(in the rows, 128 means zero)
Facts:
badrir	λ	sifabon; baklusker	λ	flukon; baklusker	λ	dusto; baklusker	λ	grule; bitu	λ	gimava; braflafim	λ	tibra; brako	λ	groklom; brarik	λ	rasto; brarik	λ	gredrisi
brenes	λ	vigubru; brifleskim	λ	tamuklir; brigem	λ	fifis; deval	λ	vigubru; dizum	λ	kegor; dizum	λ	grule; dogrem	λ	trigru; dogrem	λ	retrom; dotre	λ	plileflur
dotre	λ	tiris; dretepes	λ	gimava; dridra	λ	skites; dridra	λ	stobres; dridra	λ	lofak; drikiti	λ	plafi; drikiti	λ	grule; dritribrok	λ	drumebri; dritribrok	λ	stolom
droplun	λ	nikim; drubre	λ	fazok; drudom	λ	braflafim; drudom	λ	floseva; drudom	λ	rupabror; drumebri	λ	mustis; drumogrir	λ	gimava; dusto	λ	mapi; dutridil	λ	gimava
farum	λ	nikim; fazok	λ	gimava; feba	λ	tiklis; fidam	λ	gimava; flavin	λ	dukege; flavin	λ	mustis; fleplegrem	λ	tretu; fleplegrem	λ	druflek; floseva	λ	gimava
floste	λ	trebik; flukon	λ	tretu; flukon	λ	drudom; fovom	λ	braflafim; fovom	λ	stano; fumesor	λ	brifleskim; fumesor	λ	mumi; gadro	λ	fifis; gakur	λ	flagor
gakur	λ	bodrar; gakur	λ	gimava; gatre	λ	ladu; gedra	λ	fazok; gibru	λ	plalodun; gibru	λ	gimava; gilol	λ	dretepes; gilol	λ	tiris; gizi	λ	plavik
gizi	λ	kegor; grebron	λ	fidam; greklimo	λ	pludra; greklimo	λ	gimava; gribrek	λ	rumuplem; grigra	λ	dizum; grigra	λ	mustis; grizul	λ	broti; grobel	λ	zuplem
groklom	λ	dretepes; grokodra	λ	tiklis; guska	λ	bitu; guska	λ	gimava; kanam	λ	trobi; kanam	λ	stuklotror; kegor	λ	mustis; kenun	λ	volol; kenun	λ	plalodun
kenun	λ	gimava; kino	λ	bitu; klebrem	λ	draplibres; kloder	λ	dizum; kloflun	λ	popo; klubrusor	λ	volol; koso	λ	kloflun; koso	λ	rupabror; lamel	λ	gimava
laplu	λ	fidam; lebrik	λ	lovi; lemu	λ	flagor; lemu	λ	tibra; lemu	λ	mustis; libon	λ	kegor; logek	λ	draplibres; logek	λ	gimava; losta	λ	rupabror
lovi	λ	gimava; lugros	λ	fumesor; luroklam	λ	rabrifa; mazibos	λ	gimava; meklo	λ	mustis; meklonul	λ	draplibres; moskam	λ	drekodan; moskam	λ	gimava; mumi	λ	kegor
mumon	λ	mustis; narikli	λ	dagri; narikli	λ	dotre; nefim	λ	peri; nefim	λ	kirel; nezal	λ	kegor; nikim	λ	broti; pakluflam	λ	bubrir; papor	λ	dritribrok
papor	λ	mustis; peri	λ	rasto; plafi	λ	trebik; plafi	λ	rupabror; plakluskik	λ	ladu; plalodun	λ	gimava; platro	λ	bodrar; plavik	λ	fazok; pleke	λ	fazok
pleke	λ	dizum; plene	λ	peri; plere	λ	plileflur; pleso	λ	kegor; pletrikluk	λ	draplibres; plileflur	λ	grule; plimol	λ	neklel; pludra	λ	tamuklir; pludra	λ	kulo
pluki	λ	dretepes; pluki	λ	tretu; pobriskal	λ	druklum; puflus	λ	skimom; rabrifa	λ	gimava; rasto	λ	gimava; rasto	λ	grule; reflar	λ	vizum; riflo	λ	stuklotror
rogak	λ	tamuklir; rogak	λ	riflo; rogak	λ	floseva; rumuplem	λ	fazok; rumuplem	λ	gimava; sabesti	λ	grebron; sadul	λ	mumi; sasis	λ	gimava; selek	λ	fazok
sestok	λ	kirel; sestok	λ	tanam; simul	λ	kulo; simul	λ	grule; skalak	λ	kegor; skimom	λ	vigubru; skipel	λ	luroklam; skites	λ	pakluflam; skovik	λ	guska
stada	λ	dizum; stada	λ	mustis; stada	λ	kegor; stidi	λ	trigru; stidi	λ	peke; stobres	λ	fazok; stufa	λ	skotes; sudres	λ	riflo; sukla	λ	flagor
tanam	λ	stonul; tanam	λ	stolom; temer	λ	grikli; temer	λ	meklonul; tibra	λ	gimava; tiklis	λ	sabesti; tiklis	λ	volol; tiklis	λ	stolom; tinem	λ	dizum
tistuk	λ	rasto; tistuk	λ	droplun; torafa	λ	kegor; totas	λ	brenes; tranen	λ	stobres; trebik	λ	rupabror; tredok	λ	brenes; tretrek	λ	deval; tretrek	λ	feba
trigru	λ	rupabror; trodeflar	λ	plakluskik; troga	λ	sabesti; troga	λ	vigubru; troga	λ	trebik; truskol	λ	bodrar; vizum	λ	fidam; vogol	λ	grule; volol	λ	gimava
vuvadren	λ	rasto; vuvadren	λ	lamel; vuvadren	λ	sasis; vuvadren	λ	tiris; zadul	λ	stolom; ziflam	λ	vigubru; zuplem	λ	tretu; zuplem	λ	dizum; zurun	λ	sukla
brenes	τ	groklom; brenes	τ	laplu; dotre	τ	pletrikluk; draplibres	τ	skalak; draplibres	τ	tretu; draplibres	τ	platro; draplibres	τ	zuplem; draplibres	τ	kloder; dridra	τ	badrir
dridra	τ	kegor; druklum	τ	stidi; drumebri	τ	platro; drumebri	τ	lebrik; fazok	τ	trigru; fazok	τ	stidi; feba	τ	plavik; fifis	τ	rogak; grigra	τ	gakur
grigra	τ	retrom; grigra	τ	lebrik; grobel	τ	floste; grobel	τ	neklel; grokodra	τ	zaplebok; kenun	τ	marok; kirel	τ	druflek; lovi	τ	skites; lovi	τ	tranen
lovi	τ	mazibos; lovi	τ	platro; lovi	τ	sadul; mapi	τ	dritribrok; mapi	τ	mazibos; mapi	τ	gibru; mumi	τ	skalak; mumi	τ	pludra; mumi	τ	gatre
mumi	τ	kino; plakluskik	τ	zadul; plakluskik	τ	grizul; plene	τ	tinem; plere	τ	simul; plere	τ	ladu; pleso	τ	skalak; pleso	τ	meklo; puflus	τ	koso
puflus	τ	plavik; sasis	τ	flukon; sasis	τ	mazibos; sasis	τ	gadro; sasis	τ	tanam; sestok	τ	kino; sestok	τ	skimom; sestok	τ	lebrik; sestok	τ	libon
skipel	τ	fovom; skovik	τ	drekodan; skovik	τ	sadul; stonul	τ	tretu; stonul	τ	bodrar; stuklotror	τ	trebik; stuklotror	τ	farum; sudres	τ	stano; tamuklir	τ	sabesti
tamuklir	τ	tibra; tiklis	τ	stufa; tiris	τ	truskol; tredok	τ	riflo; trodeflar	τ	peke; trodeflar	τ	greklimo; troga	τ	logek; troga	τ	bubrir; vizum	τ	gribrek
vizum	τ	lemu; vogol	τ	grule; volol	τ	drekodan; volol	τ	skites; volol	τ	zurun; ziflam	τ	groklom; ziflam	τ	totas; baklusker	Σ	reflar; dagri	Σ	reflar
drikiti	Σ	reflar; droplun	Σ	plere; druflek	Σ	peri; druflek	Σ	volol; druflek	Σ	skotes; druflek	Σ	pobriskal; drumebri	Σ	stuklotror; fidam	Σ	baklusker; fidam	Σ	libon
fleplegrem	Σ	dagri; fleplegrem	Σ	reflar; gatre	Σ	reflar; gatre	Σ	narikli; grebron	Σ	plalodun; greklimo	Σ	platro; grikli	Σ	skotes; grobel	Σ	skalak; kino	Σ	libon
kirel	Σ	rumuplem; kirel	Σ	logek; klebrem	Σ	druflek; klebrem	Σ	vuvadren; klebrem	Σ	plere; kloflun	Σ	dagri; kloflun	Σ	drumogrir; klubrusor	Σ	reflar; kulo	Σ	reflar
libon	Σ	volol; luroklam	Σ	reflar; meklo	Σ	dagri; meklonul	Σ	gadro; meklonul	Σ	gredrisi; meklonul	Σ	mustis; mumon	Σ	dagri; mumon	Σ	drumogrir; mustis	Σ	reflar
mustis	Σ	drumogrir; mustis	Σ	mumon; narikli	Σ	volol; nefim	Σ	dagri; nefim	Σ	reflar; nefim	Σ	selek; nefim	Σ	zurun; nefim	Σ	narikli; peke	Σ	skotes
peke	Σ	selek; plere	Σ	skalak; pludra	Σ	pobriskal; pluki	Σ	gadro; selek	Σ	libon; skalak	Σ	volol; skalak	Σ	reflar; skotes	Σ	truskol; skotes	Σ	libon
stano	Σ	reflar; temer	Σ	stuklotror; temer	Σ	zurun; tinem	Σ	klubrusor; torafa	Σ	dagri; trobi	Σ	ziflam; ziflam	Σ	libon; zurun	Σ	reflar; badrir	γ	867
baklusker	γ	245; bitu	γ	867; bodrar	γ	245; braflafim	γ	245; brako	γ	867; brarik	γ	245; brenes	γ	867; brifleskim	γ	867; brigem	γ	930
broti	γ	245; bubrir	γ	867; dagri	γ	245; deval	γ	930; dizum	γ	245; dogrem	γ	245; dotre	γ	245; draplibres	γ	245; drekodan	γ	245
dretepes	γ	245; dridra	γ	245; drikiti	γ	245; dritribrok	γ	245; droplun	γ	867; drubre	γ	867; drudom	γ	867; druflek	γ	867; druklum	γ	867
drumebri	γ	245; drumogrir	γ	867; dukege	γ	867; dusto	γ	930; dutridil	γ	245; farum	γ	867; fazok	γ	245; feba	γ	867; fidam	γ	245
fifis	γ	245; flagor	γ	245; flavin	γ	867; fleplegrem	γ	245; floseva	γ	245; floste	γ	867; flukon	γ	245; fovom	γ	245; fumesor	γ	867
gadro	γ	930; gakur	γ	245; gatre	γ	930; gedra	γ	245; gibru	γ	867; gilol	γ	245; gimava	γ	245; gizi	γ	930; grebron	γ	930
gredrisi	γ	930; greklimo	γ	245; gribrek	γ	245; grigra	γ	245; grikli	γ	245; grizul	γ	245; grobel	γ	245; groklom	γ	867; grokodra	γ	867
grule	γ	245; guska	γ	245; kanam	γ	245; kastol	γ	867; kegor	γ	867; kenun	γ	245; kino	γ	930; kirel	γ	867; klebrem	γ	930
kloder	γ	245; kloflun	γ	867; klubrusor	γ	867; koso	γ	867; kulo	γ	867; ladu	γ	867; lamel	γ	867; laplu	γ	245; lebrik	γ	245
lemu	γ	867; libon	γ	867; lofak	γ	867; logek	γ	245; losta	γ	245; lovi	γ	867; lugros	γ	245; luroklam	γ	245; mapi	γ	245
marok	γ	930; mazibos	γ	245; meklo	γ	245; meklonul	γ	245; moskam	γ	245; mumi	γ	245; mumon	γ	245; mustis	γ	245; narikli	γ	245
nefim	γ	867; neklel	γ	245; nezal	γ	930; nikim	γ	245; pakluflam	γ	245; papor	γ	867; peke	γ	245; peri	γ	245; plafi	γ	867
plakluskik	γ	245; plalodun	γ	867; platro	γ	930; plavik	γ	930; pleke	γ	867; plene	γ	245; plere	γ	245; pleso	γ	867; pletrikluk	γ	245
plileflur	γ	930; plimol	γ	930; pludra	γ	867; pluki	γ	245; pobriskal	γ	245; popo	γ	245; puflus	γ	245; rabrifa	γ	867; rasto	γ	867
reflar	γ	245; retrom	γ	930; riflo	γ	867; rogak	γ	245; rumuplem	γ	867; rupabror	γ	245; sabesti	γ	245; sadul	γ	245; sasis	γ	867
selek	γ	245; sestok	γ	245; sifabon	γ	245; simul	γ	930; skalak	γ	245; skimom	γ	245; skipel	γ	245; skites	γ	245; skotes	γ	867
skovik	γ	245; stada	γ	245; stano	γ	930; stidi	γ	245; stobres	γ	245; stolom	γ	245; stonul	γ	245; stufa	γ	245; stuklotror	γ	867
sudres	γ	245; sukla	γ	245; tamuklir	γ	867; tanam	γ	245; temer	γ	245; tibra	γ	930; tiklis	γ	245; tinem	γ	867; tiris	γ	930
tistuk	γ	245; torafa	γ	245; totas	γ	245; tranen	γ	867; trebik	γ	245; tredok	γ	245; tretrek	γ	245; tretu	γ	245; trigru	γ	245
trobi	γ	245; trodeflar	γ	930; troga	γ	245; truskol	γ	245; vigubru	γ	245; vizum	γ	245; vogol	γ	245; volol	γ	867; vuvadren	γ	930
zadul	γ	930; zaplebok	γ	245; ziflam	γ	867; zuplem	γ	867; zurun	γ	245

Known rows:
trobi: 177 114 102 121 139 142 163 120 148 102 160 107 98 184 113 127 147 142 115 132 136 135 148 111 103 104 117 102 122
meklonul: 162 110 113 135 139 143 148 140 108 93 141 115 131 159 119 148 134 118 123 122 131 126 128 124 133 116 131 122 131
rasto: 130 160 95 126 131 117 144 151 105 106 123 160 121 163 115 121 116 92 98 134 90 140 139 155 91 184 121 117 99
plileflur: 118 142 133 127 119 94 165 157 150 123 113 126 106 146 107 152 132 85 93 178 92 138 152 167 80 140 120 111 114
mumon: 106 73 170 146 111 109 167 115 106 130 168 136 143 173 106 168 123 126 131 143 128 136 130 119 121 128 83 141 127
brako: 116 141 119 137 140 128 154 131 95 97 121 147 125 144 130 117 133 109 120 110 99 141 146 141 121 176 140 119 109
dridra: 129 94 152 145 127 134 156 115 93 88 137 113 125 152 133 166 138 123 124 114 130 120 139 122 147 121 127 112 123
stolom: 152 109 79 127 119 131 127 182 122 147 172 138 149 174 92 138 106 114 146 145 132 140 78 136 106 110 95 156 127
zaplebok: 145 108 119 138 122 131 146 132 132 113 154 105 111 174 129 151 128 132 130 122 134 126 133 139 122 99 114 113 112
riflo: 146 139 110 118 157 139 173 114 141 109 146 127 96 169 126 79 151 141 123 117 110 153 170 115 95 157 134 100 97
nefim: 85 129 138 147 115 110 143 139 91 113 125 148 128 157 143 126 119 113 132 111 98 134 140 162 126 167 128 119 85
trebik: 156 143 74 138 83 143 151 128 172 136 148 109 105 124 99 147 137 155 113 120 103 120 128 142 99 114 97 140 145
bodrar: 174 119 82 123 146 146 152 159 122 109 153 129 135 176 95 134 131 108 118 145 133 138 109 117 109 121 111 134 141
greklimo: 137 110 144 146 120 140 164 121 94 79 127 124 136 139 112 173 142 113 103 123 113 120 146 119 129 148 121 126 144
brigem: 112 100 158 136 148 113 164 143 142 130 124 93 96 137 143 127 145 123 149 146 124 145 154 147 133 104 155 94 96
ladu: 140 139 84 116 151 130 147 145 147 126 158 125 99 196 140 78 127 134 146 122 123 154 142 143 99 127 137 96 70
pleke: 88 119 156 139 129 113 168 113 90 109 132 156 132 151 122 129 132 115 115 121 96 144 154 132 113 189 114 125 103

Rows:
No name comes twice in this set of rows, the named rows included.
148 102 130 140 131 144 154 130 103 90 132 116 131 153 125 157 138 115 125 115 132 122 137 122 144 120 131 117 132 -> pletrikluk
143 162 94 117 139 120 159 137 143 118 141 149 104 180 108 103 129 118 96 140 93 153 159 138 72 168 114 108 98 -> kulo
138 96 137 145 125 139 153 120 99 92 137 109 119 155 131 155 138 124 132 111 131 122 133 129 151 114 132 113 128 -> temer
101 143 124 149 95 130 164 95 150 129 130 124 93 111 130 108 141 161 124 95 84 132 163 146 112 170 121 122 104 -> koso
108 121 129 134 138 124 155 122 123 118 141 120 98 168 151 100 131 136 144 105 114 149 155 147 123 140 140 95 71 -> badrir
142 123 126 143 91 126 158 117 131 103 129 125 112 145 106 172 138 123 91 128 106 115 147 137 108 140 97 127 137 -> flukon
116 138 127 134 138 124 174 112 118 103 137 142 108 162 126 108 140 125 102 118 96 144 165 132 101 176 128 104 100 -> pludra
107 137 122 132 127 111 137 141 109 110 124 125 100 175 165 115 120 112 133 109 114 138 147 172 123 132 139 85 64 -> farum
82 80 192 143 142 104 182 133 109 131 125 129 137 129 111 145 145 98 134 167 106 148 152 126 128 151 122 128 126 -> gizi
155 127 97 130 115 118 129 160 125 107 143 108 102 198 142 161 113 110 119 134 135 123 128 166 117 82 120 89 92 -> nikim
125 119 141 144 97 114 133 138 98 84 120 120 122 164 135 186 120 97 99 124 116 114 134 162 138 122 118 107 112 -> tistuk
129 123 128 125 164 129 168 166 117 115 113 132 138 120 92 130 146 88 120 168 104 144 134 124 113 153 143 141 151 -> tibra
122 120 117 135 150 131 158 172 117 122 108 124 143 100 105 130 146 96 135 155 103 137 119 138 131 150 148 148 138 -> grebron

The same things again, as new rows of numbers:
Known rows:
grobel: 115 121 122 114 143 110 128 137 102 143 131 143 118 109 140 151 146 139 170 143 118 137 154 103 139 107 112 145 132 129 154 139 144 87 125 114 118 84 84 148 137
rogak: 144 164 97 133 112 148 120 138 98 144 101 131 95 105 90 114 100 144 152 131 115 158 144 143 142 160 127 125 128 54 91 163 143 90 160 111 121 105 108 139 154
dutridil: 130 168 131 130 143 161 158 93 118 131 101 151 135 141 109 137 111 160 109 150 111 131 122 143 118 126 121 100 126 115 101 144 121 110 145 120 138 121 111 135 138
rasto: 123 176 163 155 118 112 99 143 140 133 146 107 168 137 148 99 108 107 124 139 121 106 86 122 123 109 125 118 156 159 120 69 84 144 100 157 152 145 190 106 128
stolom: 84 88 153 90 93 160 137 96 170 97 100 99 138 138 101 113 160 112 118 132 124 97 111 103 81 181 167 129 109 165 118 136 145 162 126 125 103 125 130 129 182
stobres: 139 125 121 147 154 164 160 131 156 113 103 125 103 148 149 117 148 138 157 169 149 108 128 122 144 113 140 137 117 153 116 156 139 137 117 108 117 113 72 109 96
skotes: 154 109 111 139 128 86 94 152 135 117 167 100 129 118 151 107 105 126 122 117 124 123 118 113 131 148 140 136 137 138 143 97 112 153 103 147 129 160 158 99 108
vogol: 97 156 141 129 122 127 120 140 113 151 111 132 134 112 118 136 132 124 166 141 125 124 139 107 148 94 125 138 136 134 135 141 121 84 119 124 130 99 117 130 138
grokodra: 147 147 126 131 90 115 113 125 153 130 186 128 132 116 134 104 141 120 89 119 154 166 114 110 117 160 186 128 128 150 101 88 119 144 121 147 136 138 182 162 127
dizum: 107 96 146 105 144 126 149 143 141 126 119 120 122 120 148 158 164 110 184 166 127 108 128 103 120 118 99 152 153 136 154 137 152 108 105 127 125 100 110 137 134
mapi: 99 103 146 132 135 121 104 135 109 136 100 116 121 105 113 141 125 138 149 146 107 99 137 107 136 131 117 137 129 145 145 136 124 114 125 118 108 109 106 99 137
drumogrir: 174 187 125 150 142 114 125 125 123 133 170 146 144 137 138 118 95 142 93 136 115 145 96 141 114 126 125 115 148 122 96 82 111 137 116 142 163 138 170 145 123
trodeflar: 121 89 123 138 134 128 127 133 110 123 127 138 122 165 156 122 136 103 109 60 145 137 150 175 154 106 115 115 107 149 158 125 130 146 167 107 108 139 109 148 116
papor: 159 136 94 99 94 92 134 132 140 125 200 122 139 122 165 91 143 99 134 106 139 161 127 101 89 124 139 155 135 115 118 83 164 127 107 173 156 123 166 180 139
sadul: 137 131 100 92 117 138 162 138 135 129 123 122 103 124 131 131 139 110 178 132 134 135 152 118 126 142 113 144 140 65 146 159 149 89 137 119 124 114 105 142 145
platro: 129 103 124 132 147 143 157 120 108 120 119 152 139 169 140 129 132 113 94 77 140 142 126 198 128 102 96 114 112 133 130 135 140 148 161 111 135 146 137 154 124
gatre: 123 91 122 134 134 130 131 141 112 130 125 138 120 161 148 118 141 106 113 64 146 140 143 176 157 106 114 119 102 149 156 131 129 140 163 106 105 145 112 146 116

Rows:
No name comes twice in this set of rows, the named rows included.
93 117 157 124 133 121 110 127 119 137 102 121 129 123 119 136 124 134 146 136 107 92 135 105 132 132 125 113 126 155 165 139 100 120 126 119 104 126 103 95 142 -> dagri
187 144 98 120 115 102 119 177 132 132 174 111 114 108 150 112 115 106 150 116 140 148 123 125 134 165 114 148 162 70 119 109 137 107 123 133 144 140 177 135 119 -> fumesor
142 128 147 134 93 108 105 132 164 122 173 121 132 106 134 123 140 127 82 117 158 144 114 104 125 169 188 129 133 152 116 95 108 152 116 142 131 148 190 152 119 -> feba
103 99 150 119 93 159 155 116 142 110 134 135 136 163 140 105 178 82 98 61 179 148 123 168 121 126 151 123 97 168 117 118 148 153 164 119 117 122 149 187 150 -> zadul
118 132 144 132 95 105 91 145 165 111 149 76 162 133 139 65 131 95 119 107 133 105 88 95 94 153 162 125 123 174 108 71 112 177 103 160 131 157 189 108 139 -> kirel
107 124 154 132 160 125 123 107 110 136 97 138 130 127 115 147 116 165 115 162 92 107 123 122 126 143 108 103 137 154 138 124 109 111 125 111 117 113 101 115 153 -> dretepes
186 158 104 164 144 115 133 165 151 126 175 129 107 130 189 86 131 126 136 148 167 143 123 117 151 105 147 143 128 145 104 97 124 142 104 143 147 131 128 130 70 -> tranen
101 110 114 83 93 146 155 98 150 109 126 122 134 142 112 116 162 104 144 114 125 136 139 100 90 144 154 133 110 123 128 139 164 124 134 144 120 106 113 170 180 -> dritribrok
106 149 127 136 125 118 109 132 92 158 118 149 121 92 116 135 128 138 163 133 118 139 147 102 152 96 120 139 125 116 140 143 126 78 127 124 118 84 100 141 138 -> baklusker
136 102 138 127 154 135 152 111 102 128 127 149 142 184 148 150 123 116 92 78 142 134 134 198 141 99 86 99 116 132 168 127 115 140 168 117 133 153 131 139 111 -> klebrem
126 130 128 142 143 152 124 125 115 127 84 131 114 110 93 144 105 153 122 152 108 118 116 143 127 159 113 131 134 103 92 155 137 126 137 111 127 120 119 119 142 -> floseva

The same things again, as new rows of numbers:
Known rows:
grigra: 150 131 121 117 163 85 131 128 151 148 141 159 133 137 115 144 128 153 141 159 128 130 138 132 143 120 96 135 182 118 111 126 156 130 126 143 119 149 130
drumogrir: 114 126 117 118 67 145 122 119 150 151 107 173 131 114 109 93 98 123 111 120 113 142 114 117 145 136 107 120 114 138 149 150 109 96 128 143 117 106 93
dritribrok: 144 98 140 117 167 125 138 135 155 152 139 111 105 145 148 133 147 153 138 128 107 125 145 111 141 119 132 138 162 126 128 145 150 157 104 143 117 150 152
vizum: 126 123 146 138 140 148 131 135 125 111 133 143 130 108 132 109 142 124 134 106 142 123 133 116 114 127 117 131 128 135 127 147 122 154 111 139 141 127 141
totas: 161 139 149 128 164 75 127 125 110 105 135 120 135 141 147 134 166 131 140 106 143 123 125 136 135 132 121 136 113 133 146 148 124 155 118 158 162 143 146
klebrem: 115 143 134 127 98 84 140 127 74 162 126 98 132 147 99 104 83 134 135 126 125 116 110 118 153 150 142 129 121 123 112 140 97 112 141 166 130 108 138
trigru: 111 143 111 124 158 182 135 142 141 90 127 112 104 136 113 141 158 121 117 114 159 131 162 118 133 138 150 115 120 127 128 114 108 146 126 97 153 153 156
stufa: 150 137 123 123 155 85 129 123 128 133 138 89 132 122 125 138 119 128 142 124 121 129 139 140 121 128 129 132 122 124 119 148 127 156 127 143 127 128 150
bubrir: 114 109 115 147 106 158 128 120 114 154 102 94 119 150 157 142 159 92 123 101 102 126 107 137 115 139 128 120 118 135 124 103 151 87 154 101 115 119 138
meklonul: 141 139 133 149 107 101 124 135 136 155 135 91 131 121 94 132 97 114 143 112 148 125 116 140 140 108 111 133 125 130 112 140 100 160 157 139 147 118 147
gredrisi: 114 142 156 123 47 172 121 128 64 103 133 89 130 146 139 126 123 124 113 125 133 117 113 113 114 139 156 130 142 124 109 114 103 90 138 112 114 129 119
zadul: 121 103 156 114 164 112 135 125 87 146 137 93 108 146 160 107 134 141 112 121 103 114 116 107 147 153 164 135 141 128 137 150 126 136 93 161 113 124 124
tiris: 109 133 173 145 52 177 114 137 59 110 133 95 141 147 156 131 84 115 110 130 161 115 113 124 131 129 156 135 142 130 106 89 116 101 114 98 115 110 103
grizul: 158 140 120 117 115 85 119 115 118 102 137 89 124 109 109 141 145 116 143 116 121 129 131 146 110 126 137 132 120 124 105 153 106 120 169 135 124 156 150
plileflur: 111 141 153 119 76 119 123 121 76 93 137 98 137 149 155 141 112 143 112 153 151 116 114 139 122 138 155 131 145 125 114 94 129 88 108 102 119 121 94
deval: 134 141 170 135 160 92 133 133 61 123 130 115 125 144 162 114 162 130 122 100 117 115 110 107 153 151 153 136 117 134 150 126 115 137 100 155 158 129 114
riflo: 113 118 117 154 89 186 132 142 156 126 104 105 134 138 120 123 114 112 107 149 101 146 128 140 104 111 155 117 106 120 158 126 136 134 134 103 124 113 91

Rows:
No name comes twice in this set of rows, the named rows included.
118 117 138 117 46 180 88 114 144 97 126 132 134 114 141 134 150 109 108 132 123 124 110 141 119 114 153 124 116 137 141 112 100 78 160 101 115 123 93 -> rasto
114 96 135 124 128 179 128 139 154 158 136 121 109 152 114 141 141 141 125 124 98 135 110 130 151 108 134 128 133 131 151 95 148 92 167 98 114 130 116 -> dukege
108 115 132 151 76 194 131 142 80 137 118 167 129 85 145 142 160 118 138 105 143 118 129 109 93 140 78 135 148 130 73 102 155 97 123 109 136 147 148 -> fazok
118 140 117 117 148 110 139 131 152 155 138 163 129 90 97 91 82 146 138 135 146 138 133 112 148 131 90 128 130 133 116 159 111 152 121 164 122 113 150 -> gakur
132 129 117 141 73 170 138 138 151 128 116 140 134 145 106 123 148 142 114 164 97 146 121 144 100 108 157 125 114 119 163 118 136 103 155 111 135 112 91 -> brifleskim
116 141 113 116 168 106 136 129 153 134 132 127 129 117 111 124 89 147 129 142 148 138 159 128 145 130 123 123 113 130 126 147 117 159 108 144 128 120 151 -> fovom
147 139 120 117 155 86 136 129 134 134 139 149 134 126 129 144 139 153 141 153 139 123 135 141 118 119 101 135 154 120 113 111 153 127 128 130 122 145 121 -> kloder
112 142 126 121 133 120 140 129 80 156 131 95 125 147 102 100 86 147 123 131 123 115 112 111 150 150 151 125 133 121 116 148 100 115 140 159 122 104 135 -> platro
131 141 119 118 149 81 119 112 137 100 137 137 137 91 148 117 87 133 138 151 159 120 124 141 133 122 108 130 122 136 98 145 129 153 102 149 118 107 118 -> gilol
109 138 110 117 159 134 138 125 164 127 102 163 129 150 116 134 105 138 101 161 130 145 126 134 154 132 158 107 110 133 155 114 119 123 111 102 124 102 105 -> drudom
137 143 108 125 154 117 141 136 147 87 129 135 137 126 99 91 93 140 123 160 96 146 159 131 105 131 146 126 122 110 149 153 127 158 91 163 133 114 120 -> rogak
137 111 140 119 77 173 97 118 114 90 141 99 127 88 151 134 146 102 129 122 141 119 137 131 101 120 148 136 139 132 102 148 109 124 133 105 113 155 142 -> peri
112 141 125 119 143 113 133 128 82 112 137 90 136 150 150 141 92 140 110 157 144 113 112 130 139 144 157 124 138 122 123 98 132 110 105 117 115 110 107 -> dusto
150 110 178 156 142 161 111 144 95 93 135 123 121 149 150 145 173 104 138 99 160 116 130 122 124 112 139 139 112 136 153 91 133 157 127 99 162 160 142 -> vigubru

